X = array([ 34, -53,  43,  22,  21,  -8, -10,  20])
X[-8] => 34
X[-3] => -8
X[-1] => 20
X[6] => -10
X[-7] => -53

A = 188.7,166.3,55.0,68.3,167.8,-175.8,19.5
A[0] -> 188.7
A[6] -> 19.5
A[2] -> 55.0
A[1] -> 166.3

grid =
-25 17 23 60 2 -53 13 -59
-22 -3 19 -61 -5 26 10 49
-48 -17 57 -3 17 -45 57 8
60 23 -62 -5 -5 49 -50 12
7 -7 -15 63 9 -37 -12 -53
-7 39 2 -30 -37 21 1 22
-59 -13 62 -7 26 -31 45 13
grid[0][-8] -> -25
grid[0][-5] -> 60
grid[6][0] -> -59
grid[6] -> [-59, -13, 62, -7, 26, -31, 45, 13]
grid[3] -> [60, 23, -62, -5, -5, 49, -50, 12]
grid[:, 2] -> [23, 19, 57, -62, -15, 2, 62]
grid[:, -3] -> [-53, 26, -45, 49, -37, 21, -31]
grid[-7][2] -> 23
grid[-3][6] -> -12
grid[-6][0] -> -22
grid[-3] -> [7, -7, -15, 63, 9, -37, -12, -53]
grid[6][-1] -> 13
grid[-6][2] -> 19
grid[-6][4] -> -5
grid[0] -> [-25, 17, 23, 60, 2, -53, 13, -59]
grid[:, 6] -> [13, 10, 57, -50, -12, 1, 45]
grid[0][5] -> -53
grid[-1][3] -> -7

arr =
[[ -2.944  11.804  -5.606   8.050   5.195   0.551  -8.178  19.283   8.726
    5.932  -6.307  27.839  15.459   4.507  18.614]
 [ -4.988  15.270  -0.930   5.413   3.366   5.183  -9.240  22.075   5.581
    8.687  -5.988  29.747  14.218   5.759  15.819]
 [ -1.581   7.151  10.125  -3.164  -1.627   9.734   0.379   5.605  -4.072
    6.228   2.661   3.644  -1.140   3.712  -3.978]
 [  3.165   0.268 -10.084   9.396   6.610  -7.108  -1.053   4.992  10.620
   -1.227  -2.637  10.597  10.389   0.787  14.650]
 [ -2.041  10.027  -5.691   7.852   5.158  -0.206  -6.884  16.809   8.550
    4.939  -5.484  24.589  14.176   3.958  17.280]
 [  5.649  -4.461 -11.614   9.743   7.061 -10.034   1.967  -1.003  11.160
   -4.105  -1.002   3.230   8.058  -0.726  12.660]
 [  5.300  -6.271   8.523  -4.017  -1.501   3.347   9.839 -12.649  -4.659
   -1.446   8.471 -19.963 -10.031  -0.471 -12.909]
 [ -4.331  12.604  10.060  -2.338  -1.376  11.829  -3.696  13.345  -3.281
    9.216  -0.006  13.940   3.067   5.383   0.507]]
Indices start at 0.
row 0 col 0 => -2.944
row 3 col 8 => 10.620
row 5 col 4 => 7.061
row 6 col 14 => -12.909
row 2 col 2 => 10.125
row 0 col 5 => 0.551
row 7 col 7 => 13.345
row 2 col 13 => 3.712
row 3 col 9 => -1.227
row 4 col 11 => 24.589
row 3 col 13 => 0.787
row 2 col 7 => 5.605
row 1 col 2 => -0.930
row 2 col 14 => -3.978
row 1 col 1 => 15.270
row 0 col 2 => -5.606
row 1 col 3 => 5.413
row 5 col 13 => -0.726
row 3 col 4 => 6.610
row 4 col 14 => 17.280
row 6 col 7 => -12.649
row 5 col 3 => 9.743
row 3 col 10 => -2.637
row 7 col 11 => 13.940
row 2 col 6 => 0.379
row 2 col 11 => 3.644
row 3 col 1 => 0.268
row 7 col 3 => -2.338
row 6 col 9 => -1.446
row 4 col 12 => 14.176
row 3 col 2 => -10.084
row 1 col 7 => 22.075
row 1 col 14 => 15.819
row 7 col 8 => -3.281
row 2 col 5 => 9.734
row 7 col 1 => 12.604

M =
[[5399, 1071, 3959, 8279],
 [5507, 1715, 4210, 6442],
 [5310, 1285, 4019, 7625]]
M[0, 0] => 5399
M[2, 2] => 4019
M[0] => [5399, 1071, 3959, 8279]
M[:, 3] => [8279, 6442, 7625]
M[:, 1] => [1071, 1715, 1285]
M[0, 3] => 8279
M[1, 1] => 1715
